Below are the code and all the weights of a small trained network. Each question names an input and a target symbol and asks about switching units off, where a switched-off unit gives its printed mean instead of its output.

import numpy as np


def w(rows, s, z=0):
    codes = np.array(rows[::2]) - 128.0
    scale = np.full(codes.shape[1], s)
    scale[-1] = z or s
    return codes * scale


def norm(h):
    return h / np.sqrt((h * h).mean(-1, keepdims=True) + 1e-5)


def f(y):
    return np.maximum(y, 0)


def softmax(a):
    e = np.exp(a - a.max(-1, keepdims=True))
    return e / e.sum(-1, keepdims=True)


def log_softmax(a):
    a = a - a.max(-1, keepdims=True)
    return a - np.log(np.exp(a).sum(-1, keepdims=True))


def net(x, mask):
    ids = ['ΓΣΦΩαβεζηθλμξπτ'.index(c) for c in x.split()]
    T = len(ids)
    res = E[ids] + P[:T]
    r = norm(res)
    for j in range(2):
        rows = slice(2 * j, 2 * j + 2)
        q, k, v = (r @ M[0][rows].T for M in (Q, K, V))
        z = softmax(np.where(np.tri(T) > 0, q @ k.T / 2**0.5, -1e9)) @ v
        o = O[0][rows]
        res = res + np.where(mask[j], z, o[:, -1]) @ o[:, :-1]
    y = f(norm(res) @ A[0][:, :-1].T + A[0][:, -1])
    res = res + np.where(mask[2:10], y, B[0][:, -1]) @ B[0][:, :-1]
    return log_softmax(norm(res)[-1] @ U[:, :-1].T + U[:, -1])


Q, K, V, O, A, B = {}, {}, {}, {}, {}, {}
E = w([
[69,115,154,88,156],'Γ',
[121,86,182,94,145],'Σ',
[139,121,154,131,93],'Φ',
[171,152,105,159,72],'Ω',
[154,72,65,126,97],'α',
[158,129,119,102,151],'β',
[215,107,121,128,136],'ε',
[255,209,165,177,92],'ζ',
[95,99,127,205,167],'η',
[179,158,93,159,81],'θ',
[122,116,30,90,141],'λ',
[174,167,107,136,170],'μ',
[164,80,173,100,147],'ξ',
[165,143,103,142,104],'π',
[93,177,115,159,50],'τ',
],0.027)
P = w([
[253,108,124,219,109],'0',
[198,122,143,215,95],'1',
[148,122,171,199,93],'2',
[100,118,199,186,93],'3',
[54,120,216,177,87],'4',
[31,118,224,172,88],'5',
[13,123,235,168,87],'6',
[15,130,232,172,75],'7',
[18,126,231,172,87],'8',
],0.0051)
Q[0] = w([
[75,109,84,160,144],'h0',
[172,161,154,126,155],'h0',
[150,203,251,170,129],'h1',
[59,138,123,153,112],'h1',
],0.016)
K[0] = w([
[119,98,141,216,142],'h0',
[160,180,152,88,69],'h0',
[98,181,217,251,212],'h1',
[152,227,192,54,128],'h1',
],0.011)
V[0] = w([
[123,45,52,80,79],'h0',
[143,174,125,35,99],'h0',
[82,82,124,179,116],'h1',
[136,141,129,9,49],'h1',
],0.015)
O[0] = w([
[153,58,74,90,91,115],'h0',
[164,164,177,2,97,68],'h0',
[106,86,77,186,132,158],'h1',
[205,123,148,57,96,2],'h1',
],0.018,0.0041)
A[0] = w([
[99,188,67,126,109,255],'n0',
[118,163,140,53,139,13],'n1',
[195,148,94,104,159,122],'n2',
[60,89,141,99,118,244],'n3',
[107,115,177,183,197,117],'n4',
[162,203,180,55,103,94],'n5',
[109,68,131,166,143,119],'n6',
[160,136,115,8,77,189],'n7',
],0.017,0.0048)
B[0] = w([
[107,86,133,63,219,223],'n0',
[102,80,205,128,24,162],'n1',
[80,133,174,94,129,185],'n2',
[213,148,75,128,113,233],'n3',
[91,209,118,131,157,254],'n4',
[66,180,159,176,5,221],'n5',
[41,64,98,186,108,212],'n6',
[68,111,110,4,144,252],'n7',
],0.011,0.0078)
U = w([
[96,113,103,207,140,129],'Γ',
[28,130,73,122,139,2],'Σ',
[129,132,118,139,138,108],'Φ',
[221,152,89,166,80,161],'Ω',
[65,123,176,98,71,162],'α',
[167,236,3,120,106,68],'β',
[166,88,160,195,51,75],'ε',
[150,62,61,122,90,179],'ζ',
[173,225,163,171,79,155],'η',
[131,127,83,34,172,182],'θ',
[232,186,96,102,167,189],'λ',
[113,227,168,90,233,101],'μ',
[207,115,196,131,155,168],'ξ',
[107,58,225,127,174,67],'π',
[174,131,139,85,215,146],'τ',
],0.014,0.0072)

Each question gives the input, a string of symbols that net reads in full, and the target symbol t.
The units are the heads (2 rows each of Q, K, V and O) and the neurons (one row each of A and B). Each row of codes is followed by its name. A weight is (code - 128) times the scale printed after its matrix; where a second scale follows, it is the last column's (O, A, B and U).
mask holds one flag per unit, heads first, then neurons. A switched-off unit (its flag False) gives its mean, the last column of its rows in O or B, instead of its output. The means were averaged over made-up inputs and are rounded, as every weight is.
A unit's drop is (log p(t) with every unit on - log p(t) with that unit switched off) / (log p(t) with every unit on - log p(t) with every unit switched off).
The circuit of an input: a set's keep is (log p(t) with only the set's units on - log p(t) with every unit switched off) / (log p(t) with every unit on - log p(t) with every unit switched off). Starting from all 10 units, units are removed one at a time, each time the one whose removal leaves the highest keep (on an exact tie, the one counted first), for as long as the keep stays at least 0.8.
circuit, biggest first: the units of the circuit, biggest drop first
most important unit: the unit with the biggest drop
top k neurons: the k neurons with the biggest drops, biggest first
which heads matter: for each layer, one digit per head in row order, 1 if its drop is at least 0.15 and else 0, layers parted by /
input α Γ Γ, target ζ: circuit, biggest first => (h0 n3 h1)
input ξ β τ ε Ω ε, target α: which heads matter => 11
input π Φ θ λ β, target α: which heads matter => 00
input π θ Σ, target Γ: top 3 neurons => (n6 n7 n0)
input Γ Σ α ξ Ω, target ζ: circuit, biggest first => (h1 n5 n4)
input θ λ Γ Γ ξ τ Ω, target θ: circuit, biggest first => (h0 n5 n0)
input ε Σ Ω λ μ λ π Γ θ, target θ: circuit, biggest first => (n0 h0 n5)
input ζ ζ Ω Ω Ω π Σ, target η: which heads matter => 01
input μ ζ μ τ θ β β β θ, target α: circuit, biggest first => (h0 n5 n0)
input θ Γ ξ Γ Ω Γ μ θ, target μ: circuit, biggest first => (n0 h0 n6)
input Σ ξ μ θ, target μ: which heads matter => 01
input μ ξ θ ζ ξ θ, target η: top neuron => (n7)
input λ λ τ Ω Γ Γ ξ, target θ: which heads matter => 11
input θ ξ ζ ζ π, target η: most important unit => h1
input Γ λ τ, target θ: circuit, biggest first => (h0 n0 n5)
input Γ θ ξ Γ, target β: which heads matter => 01
input ζ θ Σ θ τ θ π, target η: which heads matter => 11
input β Σ ε Ω β ε Γ Ω, target α: top 2 neurons => (n5 n7)
input Ω τ Γ Φ, target ε: top 2 neurons => (n7 n4)
input π Γ Ω Γ θ Φ, target ε: circuit, biggest first => (h1 n7 n4)
input Φ β π Ω Ω, target α: top neuron => (n3)
input β τ μ τ ξ Γ ε β, target α: circuit, biggest first => (h0 n1)
input Γ Γ θ ξ ζ π Ω ξ, target η: top 2 neurons => (n7 n0)
input Ω α π, target ζ: circuit, biggest first => (h0 n4)
input ξ θ Σ Ω ε, target ξ: top 2 neurons => (n7 n5)
input θ π λ ε Γ ξ μ π ξ, target μ: top 4 neurons => (n4 n5 n1 n3)
input η β μ, target Γ: circuit, biggest first => (h1)
input μ π Ω Ω Φ β Σ μ Γ, target μ: which heads matter => 00
